Below is a small trained network, with its code and all its weights. Each question gives an input and a target symbol and asks what happens when units are switched off, that is, made to give their printed mean instead of their output.

import numpy as np


def w(rows, s, z=0):
    codes = np.array(rows[::2]) - 128.0
    scale = np.full(codes.shape[1], s)
    scale[-1] = z or s
    return codes * scale


def f(y):
    return np.maximum(y, 0)


def softmax(a):
    e = np.exp(a - a.max(-1, keepdims=True))
    return e / e.sum(-1, keepdims=True)


def log_softmax(a):
    a = a - a.max(-1, keepdims=True)
    return a - np.log(np.exp(a).sum(-1, keepdims=True))


def net(x, mask):
    ids = ['ΔΠΩεηλμξτψ'.index(c) for c in x.split()]
    T = len(ids)
    res = E[ids] + P[:T]
    u = 0
    for l in range(3):
        q, k, v = (res @ M[l].T for M in (Q, K, V))
        z = softmax(np.where(np.tri(T) > 0, q @ k.T / 3**0.5, -1e9)) @ v
        res = res + np.where(mask[u], z, O[l][:, -1]) @ O[l][:, :-1]
        u += 1
        y = f(res @ A[l][:, :-1].T + A[l][:, -1])
        res = res + np.where(mask[u : u + 4], y, B[l][:, -1]) @ B[l][:, :-1]
        u += 4
    return log_softmax(res[-1] @ U[:, :-1].T + U[:, -1])


Q, K, V, O, A, B = {}, {}, {}, {}, {}, {}
E = w([
[86,138,84,152,154,103,81,154,110,106,141],'Δ',
[106,139,119,147,153,74,136,129,148,103,131],'Π',
[73,144,63,120,89,144,131,173,120,140,98],'Ω',
[88,142,116,202,149,137,123,127,100,151,167],'ε',
[104,200,126,157,98,133,142,113,167,115,137],'η',
[102,59,125,75,78,72,120,106,117,118,109],'λ',
[152,185,155,142,129,105,93,100,104,190,254],'μ',
[108,86,143,115,73,167,146,157,81,76,205],'ξ',
[97,118,85,58,227,111,107,127,162,154,173],'τ',
[143,108,147,54,146,203,85,166,161,152,113],'ψ',
],0.026)
P = w([
[119,105,37,111,86,75,175,178,133,75,126],'0',
[124,135,121,95,95,187,97,79,180,191,166],'1',
[109,167,105,68,100,80,154,202,94,82,143],'2',
[90,136,175,96,110,227,92,90,130,213,140],'3',
[118,161,168,56,138,112,158,206,77,101,140],'4',
[58,139,219,90,149,219,80,92,93,212,135],'5',
[118,176,226,30,168,111,154,208,51,110,150],'6',
[3,146,215,57,142,210,69,109,55,230,75],'7',
[140,172,189,39,143,137,141,203,63,115,123],'8',
],0.012)
Q[0] = w([
[50,117,174,133,115,159,98,121,120,151,127],'L0H1',
[146,138,134,123,127,127,142,161,52,101,121],'L0H1',
[10,190,119,101,102,115,65,152,118,182,110],'L0H1',
],0.011)
K[0] = w([
[64,124,206,53,170,176,158,106,139,134,130],'L0H1',
[112,186,114,198,161,39,101,148,98,191,96],'L0H1',
[40,193,255,79,177,167,168,101,95,75,119],'L0H1',
],0.0078)
V[0] = w([
[116,149,82,78,134,159,253,31,106,101,180],'L0H1',
[41,121,194,155,122,38,165,124,83,229,128],'L0H1',
[120,236,129,99,161,80,124,79,214,136,53],'L0H1',
],0.0047)
O[0] = w([
[168,228,108,123,156,136,170,9,64,125,122,170],'L0H1',
[179,192,100,84,177,68,162,116,97,192,184,191],'L0H1',
[177,156,92,161,152,137,84,142,141,171,69,6],'L0H1',
],0.012,0.0013)
A[0] = w([
[95,143,115,171,102,106,114,125,91,155,166,80],'L0N1',
[98,176,114,114,125,108,151,127,142,105,171,48],'L0N2',
[125,159,109,100,113,185,60,110,155,204,116,54],'L0N3',
[81,172,132,133,114,135,82,2,100,149,124,4],'L0N4',
],0.0077,0.0011)
B[0] = w([
[83,176,165,106,96,70,226,133,147,124,205,201],'L0N1',
[136,97,81,129,142,173,168,52,56,102,113,223],'L0N2',
[63,210,164,176,192,130,142,90,130,141,180,253],'L0N3',
[189,165,173,151,151,255,122,152,114,140,140,221],'L0N4',
],0.0098,0.0069)
Q[1] = w([
[175,217,142,19,162,144,57,162,129,3,206],'L1H1',
[240,91,93,239,43,105,254,174,88,122,82],'L1H1',
[73,84,165,174,156,165,123,150,116,103,106],'L1H1',
],0.0062)
K[1] = w([
[122,119,80,165,141,184,137,161,114,46,115],'L1H1',
[131,149,1,247,32,188,185,101,186,69,99],'L1H1',
[106,56,167,133,122,150,83,146,106,148,133],'L1H1',
],0.0068)
V[1] = w([
[98,198,186,160,175,106,208,242,136,82,178],'L1H1',
[119,110,196,89,89,69,88,91,83,208,194],'L1H1',
[159,231,212,163,1,60,108,151,145,126,154],'L1H1',
],0.005)
O[1] = w([
[114,193,99,109,1,126,104,123,156,105,174,254],'L1H1',
[182,134,157,173,111,164,140,199,177,153,115,168],'L1H1',
[120,159,194,120,139,136,228,103,115,85,142,57],'L1H1',
],0.0099,0.0076)
A[1] = w([
[74,140,255,144,179,204,163,33,196,122,81,11],'L1N1',
[134,138,92,76,158,154,84,122,150,51,7,200],'L1N2',
[161,195,194,115,39,198,132,66,75,79,86,116],'L1N3',
[203,134,218,127,176,119,116,70,129,163,67,250],'L1N4',
],0.0064,0.0018)
B[1] = w([
[69,107,115,42,165,64,86,160,130,96,125,211],'L1N1',
[255,164,145,94,147,151,169,155,232,103,126,152],'L1N2',
[137,55,164,168,106,150,71,127,137,107,80,253],'L1N3',
[98,181,94,167,188,101,226,193,115,129,92,139],'L1N4',
],0.0096,0.011)
Q[2] = w([
[174,142,153,103,97,138,104,92,162,204,119],'L2H1',
[167,181,155,107,151,96,173,123,79,92,79],'L2H1',
[254,88,129,130,160,126,124,122,165,124,91],'L2H1',
],0.0083)
K[2] = w([
[188,151,120,135,157,98,72,124,177,141,171],'L2H1',
[80,148,145,254,105,68,140,52,142,85,85],'L2H1',
[130,124,72,148,164,165,158,81,207,54,148],'L2H1',
],0.0062)
V[2] = w([
[55,166,12,115,142,197,123,165,164,57,176],'L2H1',
[134,132,167,37,86,98,171,87,167,175,71],'L2H1',
[54,155,36,191,20,109,123,254,30,77,48],'L2H1',
],0.0054)
O[2] = w([
[108,146,70,172,113,124,159,106,132,150,118,248],'L2H1',
[107,94,149,162,165,43,149,153,117,249,129,108],'L2H1',
[128,155,98,89,132,115,163,121,83,109,140,126],'L2H1',
],0.012,0.013)
A[2] = w([
[106,131,60,160,166,102,170,159,131,105,165,16],'L2N1',
[171,136,113,178,35,149,158,107,88,114,1,253],'L2N2',
[158,167,97,41,105,57,187,177,123,56,81,22],'L2N3',
[230,108,127,162,147,43,192,168,169,21,133,69],'L2N4',
],0.0075,0.0018)
B[2] = w([
[116,124,83,75,102,172,142,215,115,42,182,220],'L2N1',
[151,68,110,154,200,160,102,161,169,193,160,219],'L2N2',
[107,115,173,160,142,128,71,182,132,244,28,254],'L2N3',
[35,202,150,149,108,135,96,17,135,106,2,148],'L2N4',
],0.0092,0.0086)
U = w([
[128,153,81,150,78,66,2,210,77,22,133,3],'Δ',
[175,134,46,84,130,114,85,137,134,84,150,158],'Π',
[79,179,81,79,83,128,227,99,145,110,153,113],'Ω',
[134,183,94,88,3,126,171,13,148,192,150,138],'ε',
[95,236,106,114,108,123,108,82,102,63,41,133],'η',
[122,119,126,138,220,178,211,213,107,156,124,159],'λ',
[158,167,147,90,75,159,180,194,233,72,89,162],'μ',
[107,87,118,37,111,208,89,98,40,78,99,124],'ξ',
[154,136,90,247,181,199,75,98,73,167,104,119],'τ',
[20,60,107,168,57,22,54,74,143,187,156,133],'ψ',
],0.005,0.0057)

Each question gives the input, a string of symbols that net reads in full, and the target symbol t.
The units are the heads (3 rows each of Q, K, V and O) and the neurons (one row each of A and B). Each row of codes is followed by its name. A weight is (code - 128) times the scale printed after its matrix; where a second scale follows, it is the last column's (O, A, B and U).
mask holds one flag per unit, layer by layer, with each layer's heads first. A switched-off unit (its flag False) gives its mean, the last column of its rows in O or B, instead of its output. The means were averaged over made-up inputs and are rounded, as every weight is.
A unit's drop is (log p(t) with every unit on - log p(t) with that unit switched off) / (log p(t) with every unit on - log p(t) with every unit switched off).
The circuit of an input: a set's keep is (log p(t) with only the set's units on - log p(t) with every unit switched off) / (log p(t) with every unit on - log p(t) with every unit switched off). Starting from the 12 units with the biggest drops (on a tie, the unit counted first), units are removed one at a time, each time the one whose removal leaves the highest keep (on an exact tie, the one counted first), for as long as the keep stays at least 0.8.
units of the circuit, in order: the units of the circuit, biggest drop first
most important unit: the unit with the biggest drop
top k neurons in layer l: the k neurons of layer l with the biggest drops, biggest first
input λ Π Δ ψ, target ψ: units of the circuit, in order -> (L0N3 L1N1 L2H1)
input Ω Ω ψ ε, target ψ: units of the circuit, in order -> (L1N2 L0H1 L2H1 L1H1)
input ψ τ η Π Π λ τ μ, target τ: units of the circuit, in order -> (L0N4)
input ε Δ Ω ψ Δ μ, target ψ: units of the circuit, in order -> (L0H1 L2H1)
input η τ Π Ω Π Ω ε ξ λ, target ψ: units of the circuit, in order -> (L0N4 L2N1)
input Ω Ω Δ τ λ ξ, target τ: units of the circuit, in order -> (L1N3 L0N4 L0H1 L2H1)
input ψ ψ Δ η Π, target η: units of the circuit, in order -> (L2N4 L2H1)
input τ ξ η ψ, target ψ: units of the circuit, in order -> (L0N3 L2H1 L1N1)
input Π ε Ω Δ ξ η, target ξ: units of the circuit, in order -> (L1N1 L1N3 L0N4 L0H1)
input Δ μ τ τ τ Π ξ Ω, target ξ: units of the circuit, in order -> (L0H1 L1N3 L0N4)
input λ ψ η, target τ: top 3 neurons in layer 0 -> (L0N3 L0N2 L0N1)
input ξ Ω η μ λ ψ Ω Δ, target ψ: units of the circuit, in order -> (L0H1 L0N4)
input λ Ω ε ε, target ε: units of the circuit, in order -> (L0H1 L0N1 L1H1)
input Ω λ ψ Π ξ η μ Π, target μ: units of the circuit, in order -> (L1H1)
input τ Ω λ Π, target λ: top 2 neurons in layer 0 -> (L0N4 L0N1)
input λ μ τ, target Π: top 2 neurons in layer 1 -> (L1N3 L1N2)
input μ ψ ψ ε ψ Π, target ψ: top 3 neurons in layer 0 -> (L0N1 L0N4 L0N2)
input μ λ Δ ψ η ξ, target ψ: top 2 neurons in layer 1 -> (L1N1 L1N3)
input ψ Ω τ Ω, target τ: top 2 neurons in layer 1 -> (L1N1 L1N2)
input ξ ψ Ω, target λ: top 2 neurons in layer 2 -> (L2N3 L2N2)
input ε Ω Δ ξ τ Π, target τ: most important unit -> L1H1
input Δ ψ ε Π, target ψ: top 2 neurons in layer 1 -> (L1N1 L1N4)
input Δ Ω Ω ψ ψ τ ξ τ, target τ: top 2 neurons in layer 0 -> (L0N4 L0N1)
input Ω Δ ψ η Ω Ω, target η: top 2 neurons in layer 1 -> (L1N1 L1N2)
input Δ ε ψ ε τ, target Π: top 2 neurons in layer 0 -> (L0N1 L0N3)
